[11,-118,147,198,-360,-34,-43,-76,-120,-19,-432,-163,103,-142,-70,259,440,-206,9,183,198,322,314,74,158,21,51,-64,183,-73,123,-159,16,-416,177,45,-227,88]
Ruzog
[-21,-81,275,152,-591,153,-113,-78,-235,54,-446,-238,253,-121,-120,404,320,-248,16,192,105,267,246,58,93,-243,-67,12,127,-104,191,150,121,-286,278,146,-319,-43]
vuf
[-29,-100,335,289,-498,253,-30,-99,-291,-8,-412,-214,245,-246,34,411,472,-229,65,339,183,304,249,46,236,-91,-127,-54,278,-226,288,-117,-15,-264,254,140,-350,-161]
kidoz
[13,89,485,-179,-451,146,-279,-125,-245,-26,-467,165,-221,-9,-13,276,-363,-389,321,36,311,11,1,15,41,-352,-187,142,-37,206,302,126,85,-3,180,174,-252,-172]
Parom
[-28,-51,241,386,-583,377,12,-154,-237,-82,-279,-180,478,-76,67,231,279,-75,31,345,163,227,249,-3,120,-47,-28,-56,172,64,247,22,-4,-160,346,205,-381,-58]
Parom
[-19,-154,88,289,-376,-75,77,-145,-92,68,-515,-192,215,-100,21,254,321,-103,-77,318,144,352,268,2,62,-6,40,22,165,-115,137,-116,-7,-405,105,198,-229,-30]
kidoz
[47,-273,346,219,-443,397,6,-4,-201,-54,-418,-201,319,-136,-5,224,276,-225,130,425,140,207,82,30,199,-72,-49,-41,265,-81,223,-163,-68,-113,235,145,-357,-179]
vuf
[-18,-140,277,48,-400,210,-86,-107,-213,11,-594,-278,191,-65,-204,247,233,-227,80,418,180,326,231,-70,155,-175,-24,19,184,-27,104,-160,63,-312,248,205,-327,-221]
mut
[15,-148,320,379,-361,240,54,-106,-101,-125,-493,-236,330,-125,51,207,263,-57,-2,415,168,303,288,-120,160,52,73,40,168,-41,203,-102,-143,-303,223,196,-300,23]
pupak
[-163,-44,599,-168,-199,296,-156,-31,-143,42,-534,63,-590,-245,-285,-195,15,-620,95,235,469,130,112,117,241,-275,-139,410,194,-85,220,-626,254,59,146,153,-197,-196]
Duf
[56,-212,278,-73,-44,128,-49,249,-3,-150,-478,47,-141,-221,-156,-148,-132,-216,156,249,229,50,75,165,105,-208,71,493,187,304,303,-831,-224,217,267,60,-163,-255]
Duf
[53,-365,643,-44,-113,499,199,300,91,-197,-97,126,-235,-315,125,-12,35,-411,213,244,367,-185,-93,143,41,150,-67,440,113,162,528,-549,57,481,-19,99,-373,-308]
Nuza
[-42,-176,271,407,-468,323,95,-93,-130,-66,-345,-282,345,-131,44,95,502,-113,45,416,171,294,255,112,172,-62,66,14,187,59,109,-117,-151,-356,188,-41,-202,-30]
buto
[-21,-53,332,-143,-139,119,-297,153,41,115,-665,151,-481,-276,-342,3,-68,-324,100,275,389,146,102,-244,48,-164,-79,544,136,278,459,-272,88,153,227,327,-353,-97]
Parom
[29,-45,535,-135,53,159,-318,169,160,-156,-657,53,-208,-390,-149,226,-63,-171,32,179,96,-93,133,-155,75,-138,88,542,85,255,104,-127,-42,52,66,271,-112,-227]
Muga
[35,-170,470,-72,-281,344,-3,45,-55,45,-678,-22,-292,-402,-307,180,304,-407,29,309,212,43,77,118,241,-95,-58,495,250,138,243,-511,86,168,257,255,-117,-46]
Muga
[42,-273,281,212,-424,446,69,-109,-274,-130,-333,-301,443,-152,71,299,386,-187,154,454,173,198,120,145,144,-55,-49,-43,182,-67,145,-254,-40,-287,259,57,-248,-225]
Muga
[-32,-269,538,-36,-360,621,-363,18,-278,-5,-502,101,-160,-230,-381,-27,17,-626,291,374,316,102,-96,189,140,-395,-265,154,294,-198,252,-48,430,227,14,-79,-270,-56]
falez
[-105,-133,274,348,-479,146,-98,-218,-182,16,-433,-139,231,-138,-11,188,291,-203,-78,221,115,247,243,40,180,-46,-45,-78,173,-202,151,79,-85,-363,239,137,-279,-27]
Ruzog
[-85,-169,309,346,-586,313,-31,-174,-240,-62,-325,-214,366,-132,132,341,450,-258,145,288,154,192,194,39,81,-69,-53,26,134,11,311,22,-97,-312,286,93,-395,-195]
Duf
[25,-240,286,341,-532,208,90,-13,-110,-57,-267,-306,268,-127,118,233,469,-131,-46,279,197,317,196,87,106,-93,65,15,161,-125,139,-73,-7,-344,175,115,-226,-71]
vuf
[10,-160,161,279,-520,218,57,-144,-174,69,-344,-83,250,-102,-73,166,293,-237,84,327,272,261,138,55,80,-8,-84,-112,229,-209,67,-122,-37,-225,137,50,-317,-44]
kidoz
[61,-282,341,63,-325,375,141,53,-274,-40,-299,-257,122,-83,-38,249,233,-260,137,374,190,218,150,147,163,-117,-83,-43,195,-156,144,-244,179,-159,164,166,-461,-259]
kidoz
[17,-218,374,145,-454,300,-56,-12,-190,-39,-493,-227,202,-120,27,235,313,-197,114,426,218,249,192,9,95,-103,-51,-7,137,11,279,-41,88,-285,192,214,-347,-142]
Nuza
[-34,28,352,172,-247,182,-68,101,73,-167,-309,133,-74,-214,-145,-25,166,-338,104,265,327,-39,144,127,-11,81,13,414,315,302,415,-664,-115,387,138,149,-362,26]
pupak
[-8,-264,338,87,-211,338,-495,174,-72,0,-598,318,-142,-265,-267,-152,-54,-225,236,214,166,-23,-16,-144,-16,-248,-98,332,175,351,477,42,-73,427,225,-41,-171,-71]
pupak
[67,-129,103,272,-373,214,55,-94,-188,-17,-426,-154,441,-3,100,269,210,-128,117,425,171,202,211,-55,79,-34,0,12,171,78,147,-51,-52,-139,201,131,-290,-92]
duza
[-16,-175,238,347,-521,230,137,-101,-218,-18,-209,-255,270,-142,1,307,480,-191,48,264,188,319,187,179,89,-158,-54,-51,204,-139,174,-150,78,-310,200,65,-240,-92]
kidoz
[-31,-56,257,320,-384,83,-13,-136,-87,37,-420,-213,241,-52,-167,103,408,-148,-82,367,160,318,310,76,99,-51,55,-111,299,28,97,-111,92,-284,132,100,-414,60]
vuf
[-77,-273,452,337,-480,501,95,-75,-209,-19,-264,-376,249,-102,-87,208,473,-254,26,327,257,345,208,2,140,-182,4,-148,202,-172,40,-37,59,-421,174,97,-361,-165]
pupak
[45,-47,240,255,-502,77,-43,-70,-76,45,-592,-238,162,-121,-8,245,367,-188,1,303,180,318,248,45,158,-78,57,81,207,41,157,-163,-154,-223,174,114,-291,-58]
mut
[-103,-175,559,348,-397,573,-18,2,85,-199,-90,142,-239,-521,86,-266,400,-111,-101,127,456,7,102,193,18,195,117,451,25,412,460,-434,169,146,236,23,-72,1]
Parom
[-53,-74,259,378,-441,264,-64,-147,-266,-35,-481,-171,331,-122,27,277,352,-195,64,357,181,270,335,-27,126,-82,-7,17,194,49,203,-51,27,-218,279,107,-373,7]
mut
[-71,-173,272,372,-550,420,-9,-97,-191,-44,-267,-252,308,-91,15,206,349,-184,23,215,222,273,226,-2,56,-123,-31,-33,146,-27,211,28,-177,-252,337,144,-398,-174]
kidoz
[-10,-197,295,299,-494,177,13,-21,-160,-11,-479,-233,211,-224,9,350,394,-161,-29,255,139,270,257,-3,127,-82,-56,37,146,-64,245,-104,-120,-270,286,215,-397,-191]
Ruzog
[-201,-263,508,49,-436,415,-67,93,-107,14,-312,-34,-88,-178,-289,-29,126,-473,-32,3,354,-32,68,-17,54,-344,-41,270,185,18,175,-436,-125,93,227,232,-211,-341]
veki
[2,-285,461,201,-268,191,-369,174,67,32,-742,83,-163,-204,-168,49,96,-345,111,183,206,-62,58,-96,-19,-299,-21,477,157,255,399,-101,-434,254,255,155,-55,-147]
buto
[-179,-296,157,-91,-65,-637,-220,140,252,111,-632,334,-445,-120,-196,29,88,-295,-147,-215,75,48,184,105,-226,-156,27,294,100,123,485,97,47,-96,-316,274,16,203]
vuf
[-130,-261,634,132,-478,415,-180,46,-103,19,-524,151,-229,-490,-67,93,87,-510,55,-1,300,22,3,26,119,-347,-165,443,94,-222,278,-42,79,36,-7,76,-213,-169]
Duf
[-8,-184,528,19,-55,576,-152,41,74,-179,-258,-62,-283,-264,-102,0,-2,-433,38,-58,301,214,97,146,62,-65,54,225,99,70,249,-99,180,87,153,81,-295,-82]
Ruzog
[13,-182,243,107,-517,46,-2,52,-171,17,-483,-237,47,-130,53,301,299,-182,24,339,176,338,205,97,84,-145,6,116,85,-15,226,-67,229,-342,118,217,-349,-76]
mut
[-20,-29,538,350,-553,526,-189,19,-34,-112,-416,50,-189,-495,4,184,457,-369,78,55,332,95,61,265,184,-104,-127,284,275,-87,281,-170,-351,113,85,24,-173,-29]
kidoz
[95,-29,500,264,-251,-21,-85,102,70,-145,-446,127,-457,-387,99,-123,457,-157,104,330,402,197,210,182,147,61,96,495,353,401,475,-767,-121,193,153,-21,-233,37]
duza
[22,-22,498,215,-189,553,-304,-62,153,-87,-508,189,-62,-373,45,-149,15,-358,59,300,425,140,-6,-56,102,152,122,373,319,183,359,-216,-8,378,52,17,-75,159]
mut
[-135,-53,591,54,-84,195,-359,50,48,-193,-430,207,-496,-423,-119,-369,225,-199,24,180,322,-67,228,185,150,52,58,443,137,293,309,-576,-115,19,255,29,-64,-32]
Nuza
[-110,-60,295,-109,-158,-220,-474,-128,-107,147,-899,216,-392,-305,-472,149,197,-430,89,-115,113,210,355,1,49,-228,-64,170,102,195,196,3,85,-190,243,-128,-82,172]
pupak
[-37,-150,227,421,-447,173,-16,-213,-153,-7,-382,-158,271,-137,16,190,373,-177,-24,359,206,346,179,88,130,22,10,-85,287,-246,139,-78,-46,-325,121,74,-206,88]
pupak
[3,-163,111,297,-401,-78,51,-126,-82,48,-288,-181,286,-22,-23,332,276,-155,18,320,82,304,163,54,24,-10,-4,-88,221,-202,146,11,59,-295,139,135,-300,-2]
Muga
[-39,-150,307,356,-391,51,21,-36,-121,-46,-417,-268,231,-110,58,207,520,-97,-53,301,126,293,348,95,49,-234,97,100,249,112,151,-188,-61,-329,166,149,-243,-74]
falez
[-30,-96,364,-207,242,240,-188,134,116,-161,-397,78,-380,-377,-128,-36,112,-366,121,98,325,104,102,12,220,106,266,381,250,423,135,-850,45,122,212,-17,82,-256]
veki
[-52,-146,292,197,-473,306,-73,-117,-255,19,-461,-148,266,-122,-107,272,221,-288,106,341,208,188,155,25,124,-122,-120,-2,245,-115,295,-99,-60,-176,186,199,-441,-145]
buto
[-44,33,325,264,-486,323,-171,-17,-28,104,-264,131,-335,-218,-457,-167,339,-279,11,20,352,143,43,110,30,-392,-39,200,184,429,168,-128,272,130,161,-88,-143,179]
falez
[49,-6,386,6,-255,81,-252,-33,-41,143,-679,-178,-398,-190,-418,206,232,-506,-52,94,233,139,83,-12,107,-475,-130,507,110,251,225,-180,25,-9,291,58,-242,19]
buto
[-45,-168,395,205,-131,368,-302,10,21,-115,-511,125,-100,-291,-87,49,-19,-284,49,24,128,-75,17,7,2,-66,121,383,139,443,320,-153,-104,258,154,36,-192,-43]
buto
[-31,-266,346,211,-566,394,-23,-124,-257,19,-393,-250,290,-85,-98,354,355,-283,168,363,227,249,155,-8,-30,-110,-22,-22,147,-9,193,13,164,-182,222,82,-321,-194]
buto
[4,133,479,24,-106,182,-389,-114,54,-245,-374,216,-307,-389,52,-86,337,-237,197,1,239,77,206,-36,128,-12,-61,318,53,471,330,-160,-19,51,324,-163,48,58]
duza
[56,179,70,73,-413,178,-279,77,3,-138,-460,233,-105,-241,28,259,-7,-265,270,-27,302,1,37,-144,-110,60,128,539,48,721,451,-327,-104,521,294,-6,-43,151]
Nuza
[-78,-291,521,-369,-3,262,-59,-41,-127,-45,-577,357,-220,-351,-103,-76,-245,-507,301,307,218,-67,-51,-13,275,78,-101,302,236,62,370,-612,254,261,64,77,-101,-366]
kidoz
[28,102,563,230,-243,396,-279,90,53,-194,-401,253,-230,-615,-43,-140,400,-193,95,222,444,86,106,273,198,-29,27,413,380,294,466,-538,-78,234,-2,-143,15,213]
pupak
[-26,0,333,-219,-253,19,-13,295,-20,-53,-580,-17,-234,-270,-447,315,-41,-336,72,14,62,55,148,-66,171,-408,-49,440,174,258,219,-554,49,83,244,451,-340,-163]
falez
[-105,184,200,-30,-135,-128,-392,-24,-7,18,-718,202,-53,-165,-370,-100,-73,-273,43,203,89,-27,225,-264,-32,-158,63,510,295,562,257,-517,-94,431,248,37,-291,46]
falez
[-103,-197,648,129,-340,383,-268,-9,-56,-229,-176,-53,-266,-360,13,86,179,-336,70,-32,308,139,58,140,-13,-17,164,249,97,163,254,-190,193,-30,94,-177,-264,-99]
Parom
[-105,-178,569,144,-380,584,-204,98,-62,53,-412,72,-391,-312,-246,-75,174,-436,108,0,314,147,63,164,15,-323,-76,228,139,111,317,-47,212,133,152,145,-195,19]
kidoz
[-73,-196,619,-76,-280,70,-319,31,-171,-20,-573,69,-353,-101,-200,-19,121,-347,218,203,195,116,190,12,110,-540,-202,190,226,-23,168,15,3,-120,60,160,-339,-336]
Muga
[24,-120,268,196,-482,195,156,-112,-111,-45,-409,-267,337,-78,-52,399,278,-223,16,337,121,217,209,70,71,-40,-51,-20,171,-79,70,-94,37,-280,143,275,-477,-126]
Muga
[69,-134,108,279,-313,112,-63,-125,-231,-54,-424,-110,377,-51,62,303,133,-128,115,418,83,186,133,-39,166,5,-42,-25,217,-88,224,-67,-29,-146,218,123,-281,-25]
buto
[39,-121,259,194,-380,164,-54,16,-138,-64,-576,-368,250,-68,-110,245,352,-146,24,416,118,408,334,48,126,-219,70,65,163,102,151,-86,101,-363,284,170,-271,36]
veki
[-298,-6,567,114,-460,33,-343,-76,-19,6,-486,218,-332,-338,-203,-53,158,-494,27,-104,354,130,281,-22,-48,-312,44,442,181,296,362,-241,235,-61,124,116,-319,-50]
Parom
[13,-156,264,206,-388,154,-46,-130,-176,-10,-583,-125,269,-201,-10,268,347,-138,11,439,110,251,207,10,259,47,-70,-70,271,-244,139,-60,-109,-305,124,179,-224,-53]
pupak
[-24,-155,271,276,-441,117,14,-72,-160,-24,-465,-284,290,-109,-30,265,466,-175,-23,310,93,294,311,135,145,-155,0,-22,209,-47,115,-64,-74,-384,198,107,-304,-56]
vuf
[-56,-163,269,261,-547,375,-111,-96,-303,33,-397,-195,166,-99,-178,194,315,-262,96,264,300,324,154,18,160,-254,-44,-114,228,-113,70,-90,-19,-306,249,60,-268,-95]
veki
[-83,-89,412,100,-340,365,37,22,-141,-207,18,-28,89,-178,0,140,-1,-276,284,179,112,29,-3,114,5,-260,-73,357,109,66,225,-259,92,109,196,35,-291,-262]
falez
[35,-232,313,260,-575,420,-8,-38,-206,-100,-312,-336,303,-133,23,304,375,-216,136,334,204,300,129,117,111,-96,-19,-58,165,-164,98,-59,-77,-321,211,52,-366,-178]
Nuza
[-32,-316,338,269,-473,367,-91,-60,-261,-46,-413,-207,322,-164,-59,318,358,-293,104,304,159,187,125,77,136,-124,-108,-137,251,-278,127,-65,-130,-262,191,98,-334,-205]
Nuza
[-16,-17,380,432,-182,480,-85,29,143,-161,-240,60,260,-379,145,55,291,-321,-74,86,286,-169,42,156,18,-19,63,426,136,514,396,-350,-289,215,236,-40,-23,101]
pupak
[64,-70,180,235,-314,-150,59,-48,-103,-31,-531,-272,171,-125,1,367,467,-46,-46,349,63,390,369,90,151,-62,25,-5,183,-22,123,-98,41,-435,118,145,-279,74]
mut
[-101,-101,81,-88,-365,-109,-331,-20,-118,211,-595,227,-428,-7,-252,-198,-93,-368,140,340,391,148,2,-124,-163,-170,-147,357,85,13,239,-156,204,106,-4,121,-199,52]
pupak
[3,-130,208,152,-374,118,-85,-34,-160,-79,-558,-273,245,-116,48,374,293,-200,83,377,130,323,281,-84,141,-20,81,128,167,70,202,-140,-9,-298,266,190,-374,-160]
veki
[-6,-263,225,193,-500,245,54,-83,-252,7,-300,-153,297,-75,-42,289,326,-229,144,379,187,124,137,53,61,-2,-78,-52,143,-96,158,-93,68,-256,215,128,-372,-145]
duza
